Here is a tiny trained network, its code and every weight. The questions are about switching its units off for an input and a class, where a switched-off unit gives its printed mean instead of its output.

import numpy as np


def w(rows, s, z=0):
    codes = np.array(rows[::2]) - 128.0
    scale = np.full(codes.shape[1], s)
    scale[-1] = z or s
    return codes * scale


def f(y):
    return y / 2 * (1 + np.tanh(0.7978845608 * (y + 0.044715 * y**3)))


def log_softmax(a):
    a = a - a.max(-1, keepdims=True)
    return a - np.log(np.exp(a).sum(-1, keepdims=True))


def net(x, mask):
    res = np.array(x, float).reshape(1, 8) / 4 @ E
    y = f(res @ A[0][:, :-1].T + A[0][:, -1])
    res = res + np.where(mask, y, B[0][:, -1]) @ B[0][:, :-1]
    return log_softmax(res[-1] @ U[:, :-1].T + U[:, -1])


A, B = {}, {}
E = w([
[128,129,125],'x0',
[94,53,254],'x1',
[129,129,126],'x2',
[128,127,128],'x3',
[175,24,116],'x4',
[130,128,129],'x5',
[4,80,63],'x6',
[129,126,126],'x7',
],0.0076)
A[0] = w([
[97,136,97,45],'N1',
[145,180,96,30],'N2',
[134,100,151,109],'N3',
[139,109,128,129],'N4',
[123,116,95,75],'N5',
[169,145,149,52],'N6',
[83,181,147,103],'N7',
[93,130,185,80],'N8',
[108,92,111,53],'N9',
[208,110,136,152],'N10',
[122,128,194,16],'N11',
[130,128,80,102],'N12',
[151,168,165,160],'N13',
[80,182,183,126],'N14',
[115,88,82,104],'N15',
[156,132,149,186],'N16',
[101,102,93,108],'N17',
[127,149,93,70],'N18',
[124,107,171,77],'N19',
[130,84,126,233],'N20',
[133,87,179,207],'N21',
[100,173,143,57],'N22',
[146,145,79,70],'N23',
[90,103,183,85],'N24',
[194,74,87,233],'N25',
[83,141,106,59],'N26',
[184,64,187,184],'N27',
[183,143,123,86],'N28',
[155,104,90,48],'N29',
[176,52,107,92],'N30',
[8,108,172,100],'N31',
[44,141,101,182],'N32',
[154,134,129,32],'N33',
[89,112,117,124],'N34',
[140,132,122,249],'N35',
[114,113,176,80],'N36',
[155,26,99,154],'N37',
[181,136,147,72],'N38',
[90,124,89,131],'N39',
[150,84,100,253],'N40',
[128,134,34,244],'N41',
[164,147,153,98],'N42',
[152,90,167,72],'N43',
[99,184,148,89],'N44',
[102,93,174,131],'N45',
[103,182,139,161],'N46',
[115,151,116,4],'N47',
],0.016,0.0057)
B[0] = w([
[173,58,132,137],'N1',
[160,115,102,158],'N2',
[140,136,71,142],'N3',
[103,129,82,134],'N4',
[187,80,136,132],'N5',
[166,64,148,146],'N6',
[89,70,107,162],'N7',
[201,176,44,161],'N8',
[153,81,134,133],'N9',
[91,100,143,203],'N10',
[155,105,110,151],'N11',
[220,137,142,155],'N12',
[83,79,172,181],'N13',
[76,124,23,182],'N14',
[163,97,156,158],'N15',
[106,119,177,172],'N16',
[189,85,183,154],'N17',
[199,123,115,143],'N18',
[160,133,110,148],'N19',
[78,145,174,185],'N20',
[145,194,141,204],'N21',
[111,23,65,138],'N22',
[168,125,63,160],'N23',
[253,194,87,171],'N24',
[74,151,110,228],'N25',
[151,92,141,144],'N26',
[93,147,122,229],'N27',
[146,109,150,164],'N28',
[182,47,26,137],'N29',
[104,89,79,176],'N30',
[166,106,178,218],'N31',
[126,136,187,210],'N32',
[227,7,100,122],'N33',
[152,94,193,152],'N34',
[124,229,210,188],'N35',
[173,126,43,152],'N36',
[85,116,95,203],'N37',
[133,33,162,159],'N38',
[133,98,182,167],'N39',
[51,176,139,203],'N40',
[144,204,158,255],'N41',
[120,33,181,156],'N42',
[169,123,72,156],'N43',
[85,58,69,154],'N44',
[169,193,75,176],'N45',
[52,98,105,172],'N46',
[190,20,62,118],'N47',
],0.0058,0.0096)
U = w([
[98,136,160,254],'0',
[243,124,63,86],'1',
[88,138,175,184],'2',
[86,134,172,168],'3',
[160,9,221,6],'4',
[38,50,44,27],'5',
],0.012,0.0056)

Each question gives the input, the list of numbers given to net, and the class t.
The units are the neurons (one row each of A and B). Each row of codes is followed by its name. A weight is (code - 128) times the scale printed after its matrix; where a second scale follows, it is the last column's (A, B and U).
mask holds one flag per neuron, in row order. A switched-off neuron (its flag False) gives its mean, the last column of its row in B, instead of its output. The means were averaged over made-up inputs and are rounded, as every weight is.
A unit's drop is (log p(t) with every unit on - log p(t) with that unit switched off) / (log p(t) with every unit on - log p(t) with every unit switched off).
The circuit of an input: a set's keep is (log p(t) with only the set's units on - log p(t) with every unit switched off) / (log p(t) with every unit on - log p(t) with every unit switched off). Starting from the 12 units with the biggest drops (on a tie, the unit counted first), units are removed one at a time, each time the one whose removal leaves the highest keep (on an exact tie, the one counted first), for as long as the keep stays at least 0.8.
circuit, biggest first: the units of the circuit, biggest drop first
unit that matters most: the unit with the biggest drop
top k neurons: the k neurons with the biggest drops, biggest first
drop of u: that unit's drop, to one decimal
input [5,4,5,4,5,-6,7,6], class 4: circuit, biggest first -> N31
input [1,7,-3,2,-6,-6,7,-4], class 1: circuit, biggest first -> N24; N8; N45
input [8,8,-3,-3,-8,-6,2,6], class 1: circuit, biggest first -> N24; N8; N36
input [-8,4,-3,-6,-6,3,1,5], class 5: circuit, biggest first -> N14; N41
input [-5,8,-6,3,8,-4,4,-5], class 1: circuit, biggest first -> N24; N45
input [5,1,-3,6,8,6,3,-3], class 5: top 2 neurons -> N37; N30
input [1,5,3,-2,-4,-2,2,-4], class 1: circuit, biggest first -> N24; N8; N40; N45
input [2,1,-4,-5,5,2,6,-5], class 4: top 3 neurons -> N17; N15; N31
input [-3,8,8,-1,3,-1,6,5], class 1: circuit, biggest first -> N24; N45; N8
input [-5,0,2,5,8,-7,-2,-3], class 5: top 2 neurons -> N30; N37
input [4,4,-4,2,8,2,-3,-3], class 5: top 3 neurons -> N30; N37; N41
input [8,4,-8,-7,8,-8,-8,3], class 0: top 3 neurons -> N27; N21; N25
input [-2,0,-6,3,-7,5,7,0], class 4: top 2 neurons -> N31; N32
input [1,-6,0,0,4,4,-7,-8], class 3: unit that matters most -> N25
input [0,6,4,7,3,-4,6,-4], class 1: top 2 neurons -> N24; N45
input [-1,1,2,-2,1,-1,5,2], class 4: drop of N35 -> 0.1
input [-5,-3,-1,-4,0,2,-8,6], class 4: drop of N46 -> 0.0
input [7,4,6,-6,2,3,7,4], class 4: drop of N34 -> 0.2
input [-5,7,-7,8,-8,5,-2,-3], class 5: drop of N44 -> 0.2
input [1,4,-3,-2,7,5,-4,5], class 5: top neuron -> N30
